Here is a tiny trained network, its code and every weight. The questions are about switching its units off for an input and a target symbol, where a switched-off unit gives its printed mean instead of its output.

import numpy as np


def w(rows, s, z=0):
    codes = np.array(rows[::2]) - 128.0
    scale = np.full(codes.shape[1], s)
    scale[-1] = z or s
    return codes * scale


def f(y):
    return np.maximum(y, 0)


def softmax(a):
    e = np.exp(a - a.max(-1, keepdims=True))
    return e / e.sum(-1, keepdims=True)


def log_softmax(a):
    a = a - a.max(-1, keepdims=True)
    return a - np.log(np.exp(a).sum(-1, keepdims=True))


def net(x, mask):
    ids = ['ΘΞΦαζψ'.index(c) for c in x.split()]
    T = len(ids)
    res = E[ids] + P[:T]
    u = 0
    for l in range(2):
        r = res
        for j in range(2):
            rows = slice(4 * j, 4 * j + 4)
            q, k, v = (r @ M[l][rows].T for M in (Q, K, V))
            z = softmax(np.where(np.tri(T) > 0, q @ k.T / 4**0.5, -1e9)) @ v
            o = O[l][rows]
            res = res + np.where(mask[u + j], z, o[:, -1]) @ o[:, :-1]
        u += 2
        y = f(res @ A[l][:, :-1].T + A[l][:, -1])
        res = res + np.where(mask[u : u + 8], y, B[l][:, -1]) @ B[l][:, :-1]
        u += 8
    return log_softmax(res[-1] @ U[:, :-1].T + U[:, -1])


Q, K, V, O, A, B = {}, {}, {}, {}, {}, {}
E = w([
[112,176,149,218,184,60],'Θ',
[245,195,118,208,132,192],'Ξ',
[68,176,190,200,72,114],'Φ',
[85,53,166,85,202,211],'α',
[195,86,111,199,56,86],'ζ',
[214,94,168,118,110,83],'ψ',
],0.011)
P = w([
[153,226,126,1,98,130],'0',
[116,80,108,204,132,60],'1',
[135,68,129,215,91,93],'2',
[152,67,137,221,100,123],'3',
[170,65,128,230,104,140],'4',
[181,60,129,234,108,156],'5',
[182,50,127,241,115,166],'6',
],0.0067)
Q[0] = w([
[229,66,134,178,88,166],'0.h0',
[3,183,130,87,192,103],'0.h0',
[254,99,91,140,28,147],'0.h0',
[11,184,124,41,173,61],'0.h0',
[74,202,39,61,138,124],'0.h1',
[193,80,172,211,150,128],'0.h1',
[56,113,75,157,136,132],'0.h1',
[85,131,103,151,175,98],'0.h1',
],0.0062)
K[0] = w([
[69,16,155,129,195,187],'0.h0',
[142,197,105,114,91,110],'0.h0',
[110,60,92,158,146,156],'0.h0',
[209,255,116,148,49,57],'0.h0',
[164,130,142,203,120,98],'0.h1',
[93,142,93,71,130,170],'0.h1',
[129,149,170,119,132,118],'0.h1',
[142,135,177,117,101,137],'0.h1',
],0.0092)
V[0] = w([
[69,126,106,18,150,181],'0.h0',
[73,157,151,243,101,104],'0.h0',
[53,104,104,97,131,187],'0.h0',
[129,144,142,26,122,112],'0.h0',
[142,113,100,104,64,73],'0.h1',
[72,30,94,218,161,168],'0.h1',
[186,254,59,172,76,25],'0.h1',
[124,157,181,26,100,186],'0.h1',
],0.0065)
O[0] = w([
[168,208,67,112,87,121,6],'0.h0',
[43,144,173,147,170,92,176],'0.h0',
[108,183,88,91,89,129,102],'0.h0',
[190,136,117,135,118,92,13],'0.h0',
[168,108,140,138,62,81,125],'0.h1',
[86,129,2,183,176,135,121],'0.h1',
[215,171,224,146,123,34,105],'0.h1',
[84,116,190,85,77,194,137],'0.h1',
],0.0072,0.0021)
A[0] = w([
[124,66,169,187,171,2,70],'0.n0',
[103,141,81,75,240,207,65],'0.n1',
[146,82,221,132,149,90,253],'0.n2',
[90,30,86,157,132,158,148],'0.n3',
[193,242,115,111,162,156,103],'0.n4',
[200,120,101,82,72,85,78],'0.n5',
[142,118,85,139,27,138,154],'0.n6',
[187,72,101,214,105,88,98],'0.n7',
],0.0083,0.0049)
B[0] = w([
[210,203,81,195,224,150,229],'0.n0',
[135,65,130,23,234,155,165],'0.n1',
[238,115,184,103,185,125,245],'0.n2',
[85,136,164,71,166,188,201],'0.n3',
[178,184,109,120,98,255,143],'0.n4',
[184,36,106,143,128,125,148],'0.n5',
[127,45,135,200,126,120,171],'0.n6',
[121,175,151,137,136,55,213],'0.n7',
],0.0074,0.012)
Q[1] = w([
[71,107,84,216,125,159],'1.h0',
[98,163,175,152,2,95],'1.h0',
[112,218,126,181,60,180],'1.h0',
[216,89,186,137,154,94],'1.h0',
[238,95,177,139,105,109],'1.h1',
[154,119,7,162,119,159],'1.h1',
[88,158,2,83,103,126],'1.h1',
[88,63,122,169,199,173],'1.h1',
],0.0098)
K[1] = w([
[132,136,169,132,58,114],'1.h0',
[98,117,88,204,133,107],'1.h0',
[127,163,122,174,100,152],'1.h0',
[60,61,59,65,133,147],'1.h0',
[102,117,6,116,108,117],'1.h1',
[131,168,137,150,42,125],'1.h1',
[173,175,190,203,129,112],'1.h1',
[114,125,191,76,101,124],'1.h1',
],0.014)
V[1] = w([
[127,144,140,158,112,216],'1.h0',
[126,140,133,198,71,84],'1.h0',
[143,2,113,168,136,177],'1.h0',
[153,133,136,49,171,171],'1.h0',
[112,157,166,60,118,175],'1.h1',
[118,49,175,58,75,113],'1.h1',
[125,106,146,112,122,167],'1.h1',
[44,121,119,98,186,133],'1.h1',
],0.0092)
O[1] = w([
[92,175,111,53,218,159,144],'1.h0',
[129,82,159,173,186,148,81],'1.h0',
[132,80,86,36,169,78,183],'1.h0',
[100,204,85,106,81,93,218],'1.h0',
[113,191,216,130,177,130,141],'1.h1',
[58,79,254,99,125,78,154],'1.h1',
[120,139,155,106,153,117,153],'1.h1',
[193,125,193,90,116,192,9],'1.h1',
],0.0079,0.015)
A[1] = w([
[71,122,215,87,155,79,74],'1.n0',
[85,254,181,77,84,145,25],'1.n1',
[60,139,85,134,114,135,144],'1.n2',
[177,53,159,108,106,117,113],'1.n3',
[142,148,134,230,131,60,125],'1.n4',
[72,113,240,210,175,178,38],'1.n5',
[96,74,154,116,131,61,5],'1.n6',
[97,88,99,200,44,85,171],'1.n7',
],0.0078,0.0032)
B[1] = w([
[170,176,81,134,75,158,195],'1.n0',
[144,55,124,211,175,113,209],'1.n1',
[179,147,219,165,100,142,155],'1.n2',
[129,172,174,153,205,145,153],'1.n3',
[114,56,111,29,88,206,254],'1.n4',
[132,128,196,174,1,92,168],'1.n5',
[159,162,30,93,61,156,160],'1.n6',
[117,121,165,202,193,107,180],'1.n7',
],0.0071,0.021)
U = w([
[198,195,65,189,60,212,2],'Θ',
[110,252,169,199,216,24,97],'Ξ',
[140,144,214,180,69,148,147],'Φ',
[107,100,178,47,119,224,222],'α',
[133,39,135,185,143,83,162],'ζ',
[129,176,89,103,7,34,96],'ψ',
],0.0049,0.0037)

Each question gives the input, a string of symbols that net reads in full, and the target symbol t.
The units are the heads (4 rows each of Q, K, V and O) and the neurons (one row each of A and B). Each row of codes is followed by its name. A weight is (code - 128) times the scale printed after its matrix; where a second scale follows, it is the last column's (O, A, B and U).
mask holds one flag per unit, layer by layer, with each layer's heads first. A switched-off unit (its flag False) gives its mean, the last column of its rows in O or B, instead of its output. The means were averaged over made-up inputs and are rounded, as every weight is.
A unit's drop is (log p(t) with every unit on - log p(t) with that unit switched off) / (log p(t) with every unit on - log p(t) with every unit switched off).
The circuit of an input: a set's keep is (log p(t) with only the set's units on - log p(t) with every unit switched off) / (log p(t) with every unit on - log p(t) with every unit switched off). Starting from the 12 units with the biggest drops (on a tie, the unit counted first), units are removed one at a time, each time the one whose removal leaves the highest keep (on an exact tie, the one counted first), for as long as the keep stays at least 0.8.
units of the circuit, in order: the units of the circuit, biggest drop first
top k neurons: the k neurons with the biggest drops, biggest first
which heads matter: for each layer, one digit per head in row order, 1 if its drop is at least 0.15 and else 0, layers parted by /
input Θ ζ Φ ψ, target Θ: units of the circuit, in order -> [0.n0; 1.h1; 0.h1]
input ζ α ζ α Ξ, target ζ: which heads matter -> 01 / 11
input α Θ ζ α ψ Φ Θ, target α: units of the circuit, in order -> [0.h1; 1.h1]
input ζ ζ Θ Φ Ξ α Φ, target Φ: which heads matter -> 00 / 11
input Θ α Φ α α α, target Θ: units of the circuit, in order -> [0.h1; 1.h1]
input Θ ζ Φ, target Θ: top 2 neurons -> [0.n0; 1.n4]
input α ζ Ξ α Ξ Θ ψ, target α: top 3 neurons -> [0.n0; 0.n2; 0.n5]
input Ξ ζ Θ Ξ Ξ Θ, target Ξ: which heads matter -> 10 / 10
input Ξ Θ ζ α α, target Ξ: units of the circuit, in order -> [1.n4]
input ζ ζ α Ξ, target Θ: units of the circuit, in order -> [1.h1; 0.h0]
input ψ ζ ψ ζ Θ, target ψ: which heads matter -> 01 / 01
input Ξ ζ ζ Θ Φ, target Ξ: units of the circuit, in order -> [0.n0; 0.h0; 0.h1]
input ψ Θ Φ α ζ α, target ψ: top 2 neurons -> [0.n2; 0.n0]
input ζ Θ ζ ζ ζ ζ Ξ, target ζ: units of the circuit, in order -> [0.h0; 0.h1; 1.h0; 0.n3]
input ψ ψ Φ, target ψ: which heads matter -> 11 / 01
input α Ξ Θ Φ ζ α ζ, target α: which heads matter -> 11 / 11
input Θ ζ Θ, target Θ: units of the circuit, in order -> [1.h1; 0.n0; 0.h1]
input Φ ψ ψ Ξ, target Φ: top 2 neurons -> [0.n0; 1.n5]
input Θ Ξ ζ ζ ζ ζ, target Θ: which heads matter -> 01 / 11
input Θ α ψ Φ Θ α, target Θ: units of the circuit, in order -> [0.h1; 1.h1; 1.h0]
input α ζ α Φ, target α: units of the circuit, in order -> [0.h1; 1.h1]
input Φ α ζ α ζ, target Φ: top neuron -> [0.n2]
input ψ Θ ζ Θ ζ, target ψ: which heads matter -> 11 / 01
input Φ ζ Θ, target Φ: top 3 neurons -> [1.n5; 1.n4; 0.n0]
input ψ Ξ α α ζ Ξ ζ, target ψ: which heads matter -> 01 / 01
input α ζ Ξ α Ξ, target α: top 3 neurons -> [0.n0; 0.n2; 0.n6]
input Ξ Ξ α ζ α ψ Θ, target Ξ: top 2 neurons -> [0.n4; 0.n2]
input ζ Θ Θ, target ζ: top neuron -> [1.n4]
